Below is a small trained network, with its code and all its weights. Each question gives an input and a class and asks what happens when units are switched off, that is, made to give their printed mean instead of their output.

import numpy as np


def w(rows, s, z=0):
    codes = np.array(rows[::2]) - 128.0
    scale = np.full(codes.shape[1], s)
    scale[-1] = z or s
    return codes * scale


def norm(h):
    return h / np.sqrt((h * h).mean(-1, keepdims=True) + 1e-5)


def f(y):
    return np.maximum(y, 0)


def log_softmax(a):
    a = a - a.max(-1, keepdims=True)
    return a - np.log(np.exp(a).sum(-1, keepdims=True))


def net(x, mask):
    res = np.array(x, float).reshape(1, 7) / 4 @ E
    u = 0
    for l in range(2):
        y = f(norm(res) @ A[l][:, :-1].T + A[l][:, -1])
        res = res + np.where(mask[u : u + 5], y, B[l][:, -1]) @ B[l][:, :-1]
        u += 5
    return log_softmax(norm(res)[-1] @ U[:, :-1].T + U[:, -1])


A, B = {}, {}
E = w([
[1,114,128,151,92,144,71,143,18,50],'x0',
[126,128,159,129,121,112,100,140,133,125],'x1',
[123,120,141,151,157,150,131,144,147,112],'x2',
[167,135,124,166,178,164,147,121,87,137],'x3',
[120,151,62,137,123,158,143,83,130,125],'x4',
[165,231,122,26,196,120,96,158,56,91],'x5',
[185,153,181,84,91,231,75,195,189,189],'x6',
],0.0071)
A[0] = w([
[90,93,114,75,117,71,144,174,123,119,171],'0.n0',
[156,110,70,156,183,20,108,91,168,170,4],'0.n1',
[160,88,192,192,102,143,131,110,159,242,210],'0.n2',
[157,143,138,140,202,14,205,86,168,119,113],'0.n3',
[2,216,91,83,219,75,145,132,92,70,74],'0.n4',
],0.0062,0.0022)
B[0] = w([
[155,124,140,152,129,134,120,116,70,113,183],'0.n0',
[101,184,130,136,104,130,103,115,172,77,201],'0.n1',
[48,108,90,69,101,135,192,76,152,133,254],'0.n2',
[110,196,75,110,84,191,131,129,161,11,254],'0.n3',
[160,131,130,106,188,154,133,78,110,147,249],'0.n4',
],0.012,0.0055)
A[1] = w([
[13,60,82,206,157,2,178,98,85,112,2],'1.n0',
[137,188,65,146,74,176,178,83,101,51,164],'1.n1',
[226,188,181,61,117,120,187,133,219,200,99],'1.n2',
[97,201,57,102,161,84,139,158,185,79,84],'1.n3',
[89,131,138,144,87,207,140,192,51,165,184],'1.n4',
],0.0061,0.001)
B[1] = w([
[193,169,104,251,201,100,87,176,45,182,184],'1.n0',
[111,68,254,134,68,86,99,226,195,182,255],'1.n1',
[157,8,33,249,223,67,39,145,76,194,202],'1.n2',
[152,151,137,89,101,155,110,155,46,106,203],'1.n3',
[112,211,95,74,4,168,170,158,209,87,162],'1.n4',
],0.0088,0.008)
U = w([
[37,125,148,137,40,116,194,119,154,79,207],'0',
[167,87,93,198,161,100,81,152,62,152,193],'1',
[193,175,138,2,125,165,101,159,124,74,168],'2',
[115,131,146,97,191,125,150,39,24,96,5],'3',
[111,58,91,87,135,101,176,82,186,194,32],'4',
],0.012,0.0024)

Each question gives the input, the list of numbers given to net, and the class t.
The units are the neurons (one row each of A and B). Each row of codes is followed by its name. A weight is (code - 128) times the scale printed after its matrix; where a second scale follows, it is the last column's (A, B and U).
mask holds one flag per neuron, layer by layer. A switched-off neuron (its flag False) gives its mean, the last column of its row in B, instead of its output. The means were averaged over made-up inputs and are rounded, as every weight is.
A unit's drop is (log p(t) with every unit on - log p(t) with that unit switched off) / (log p(t) with every unit on - log p(t) with every unit switched off).
The circuit of an input: a set's keep is (log p(t) with only the set's units on - log p(t) with every unit switched off) / (log p(t) with every unit on - log p(t) with every unit switched off). Starting from all 10 units, units are removed one at a time, each time the one whose removal leaves the highest keep (on an exact tie, the one counted first), for as long as the keep stays at least 0.8.
units of the circuit, in order: the units of the circuit, biggest drop first
most important unit: the unit with the biggest drop
k most important neurons: the k neurons with the biggest drops, biggest first
top k neurons in layer l: the k neurons of layer l with the biggest drops, biggest first
input [-3,3,-3,-2,5,4,2], class 1: units of the circuit, in order => 1.n2
input [0,3,1,3,0,-7,2], class 4: top 3 neurons in layer 0 => 0.n3, 0.n2, 0.n1
input [-2,-3,5,2,-8,-6,8], class 4: units of the circuit, in order => 0.n2, 0.n3
input [1,8,-4,-6,-8,2,-2], class 3: units of the circuit, in order => 1.n1, 0.n3
input [-1,4,-1,-2,-3,-8,4], class 4: units of the circuit, in order => 0.n3, 1.n1
input [-2,5,1,1,8,6,3], class 1: units of the circuit, in order => 1.n2, 0.n3
input [-1,-2,-7,3,5,-3,6], class 4: 2 most important neurons => 0.n3, 0.n2
input [-1,-3,8,8,6,1,-8], class 2: 3 most important neurons => 0.n3, 1.n2, 0.n2
input [7,-5,-5,-6,5,1,1], class 2: units of the circuit, in order => 0.n2, 0.n4
input [4,3,-6,-5,-4,1,-7], class 3: 3 most important neurons => 0.n4, 1.n2, 0.n0
input [-1,-7,5,2,-7,-3,1], class 4: top 2 neurons in layer 0 => 0.n3, 0.n1
input [3,-6,2,-2,-5,3,0], class 3: 3 most important neurons => 0.n4, 0.n3, 1.n1
input [-7,-3,1,-7,1,-5,0], class 0: units of the circuit, in order => 0.n3, 0.n4
input [-2,-5,1,3,5,-2,-5], class 0: most important unit => 1.n1
input [-6,7,-7,-5,8,-1,7], class 4: 2 most important neurons => 0.n2, 1.n0
input [8,1,-5,-4,-4,-7,-1], class 1: 2 most important neurons => 1.n0, 0.n3
input [-2,1,-8,7,7,-3,8], class 4: 2 most important neurons => 0.n2, 0.n3
input [-7,-8,-6,6,-7,-1,3], class 4: 2 most important neurons => 0.n2, 1.n0
input [-6,0,-2,-2,-4,1,-6], class 2: 2 most important neurons => 1.n3, 0.n2
input [-6,0,5,3,-8,2,-6], class 2: most important unit => 1.n3
